Below is a small trained network, with its code and all its weights. Each question gives an input and a class and asks what happens when units are switched off, that is, made to give their printed mean instead of their output.

import numpy as np


def w(rows, s, z=0):
    codes = np.array(rows[::2]) - 128.0
    scale = np.full(codes.shape[1], s)
    scale[-1] = z or s
    return codes * scale


def f(y):
    return y / 2 * (1 + np.tanh(0.7978845608 * (y + 0.044715 * y**3)))


def log_softmax(a):
    a = a - a.max(-1, keepdims=True)
    return a - np.log(np.exp(a).sum(-1, keepdims=True))


def net(x, mask):
    res = np.array(x, float).reshape(1, 8) / 4 @ E
    y = f(res @ A[0][:, :-1].T + A[0][:, -1])
    res = res + np.where(mask, y, B[0][:, -1]) @ B[0][:, :-1]
    return log_softmax(res[-1] @ U[:, :-1].T + U[:, -1])


A, B = {}, {}
E = w([
[60,115,140,199,149,96,198,127,21],'x0',
[187,108,165,139,180,154,106,158,156],'x1',
[96,84,181,196,148,81,189,130,143],'x2',
[118,90,178,187,166,103,170,141,124],'x3',
[90,87,172,181,128,73,187,121,160],'x4',
[48,155,70,80,2,74,144,66,189],'x5',
[197,136,131,114,188,191,80,165,86],'x6',
[139,154,99,103,125,157,102,130,94],'x7',
],0.0044)
A[0] = w([
[163,137,137,129,153,152,105,139,103,206],'n0',
[130,131,135,134,133,126,128,126,130,126],'n1',
[4,126,93,113,38,62,188,107,54,136],'n2',
[148,136,87,14,34,128,97,122,204,219],'n3',
[121,121,97,152,79,150,157,139,116,171],'n4',
[140,131,135,123,149,126,122,120,120,144],'n5',
[142,119,136,121,149,140,101,136,108,176],'n6',
[125,131,99,32,62,129,94,113,202,215],'n7',
[200,136,119,130,191,175,96,146,86,235],'n8',
[129,138,133,102,109,114,111,131,141,164],'n9',
[132,110,157,130,157,106,141,122,134,177],'n10',
[137,74,218,226,245,87,197,140,157,216],'n11',
[228,123,138,81,255,174,79,138,59,249],'n12',
[129,127,135,131,137,122,133,131,132,138],'n13',
],0.0099,0.0013)
B[0] = w([
[163,116,123,94,137,138,111,129,109,156],'n0',
[130,142,132,137,135,133,129,131,124,128],'n1',
[7,119,130,94,70,150,210,128,52,236],'n2',
[163,161,70,138,68,91,57,111,227,254],'n3',
[104,129,129,120,111,128,144,132,131,141],'n4',
[142,122,129,116,137,128,126,127,125,131],'n5',
[155,122,131,98,134,127,122,128,118,143],'n6',
[152,173,74,146,79,108,68,118,208,232],'n7',
[190,115,117,75,147,163,91,144,71,198],'n8',
[126,158,105,149,120,127,113,120,126,143],'n9',
[125,139,146,143,161,137,140,124,135,142],'n10',
[151,105,207,216,250,104,158,135,197,247],'n11',
[224,113,109,49,169,179,75,144,18,242],'n12',
[128,155,124,153,145,135,128,129,116,130],'n13',
],0.019,0.0076)
U = w([
[137,181,70,140,63,73,73,93,255,132],'0',
[199,113,115,31,156,189,74,161,33,4],'1',
[22,121,129,99,70,132,207,113,38,189],'2',
[130,91,215,245,198,93,167,144,181,183],'3',
],0.0045,0.00026)

Each question gives the input, the list of numbers given to net, and the class t.
The units are the neurons (one row each of A and B). Each row of codes is followed by its name. A weight is (code - 128) times the scale printed after its matrix; where a second scale follows, it is the last column's (A, B and U).
mask holds one flag per neuron, in row order. A switched-off neuron (its flag False) gives its mean, the last column of its row in B, instead of its output. The means were averaged over made-up inputs and are rounded, as every weight is.
A unit's drop is (log p(t) with every unit on - log p(t) with that unit switched off) / (log p(t) with every unit on - log p(t) with every unit switched off).
The circuit of an input: a set's keep is (log p(t) with only the set's units on - log p(t) with every unit switched off) / (log p(t) with every unit on - log p(t) with every unit switched off). Starting from the 12 units with the biggest drops (on a tie, the unit counted first), units are removed one at a time, each time the one whose removal leaves the highest keep (on an exact tie, the one counted first), for as long as the keep stays at least 0.8.
circuit, biggest first: the units of the circuit, biggest drop first
top k neurons: the k neurons with the biggest drops, biggest first
drop of u: that unit's drop, to one decimal
input [2,-7,1,-1,6,-4,-5,-8], class 3: circuit, biggest first -> [n11]
input [-2,-2,-2,-5,6,-5,-1,-5], class 3: circuit, biggest first -> [n12, n3, n2]
input [-1,-2,3,-2,2,3,-5,2], class 2: top 2 neurons -> [n2, n11]
input [5,-1,-8,-3,3,-6,-8,2], class 2: circuit, biggest first -> [n12, n11, n3]
input [7,8,2,-4,4,7,8,-2], class 3: circuit, biggest first -> [n12, n3]
input [4,-6,4,-6,-2,-5,-3,-7], class 2: top 2 neurons -> [n2, n3]
input [-8,6,-8,-4,-4,2,3,-1], class 0: top 2 neurons -> [n3, n7]
input [3,1,7,-3,2,-4,-1,7], class 3: drop of n11 -> 0.2
input [3,-2,-7,-1,1,2,-7,-3], class 2: drop of n2 -> 1.5
input [6,-4,-6,7,-4,3,-5,2], class 2: drop of n10 -> 0.0
input [-2,3,-6,-8,-4,5,4,8], class 0: drop of n3 -> 0.6
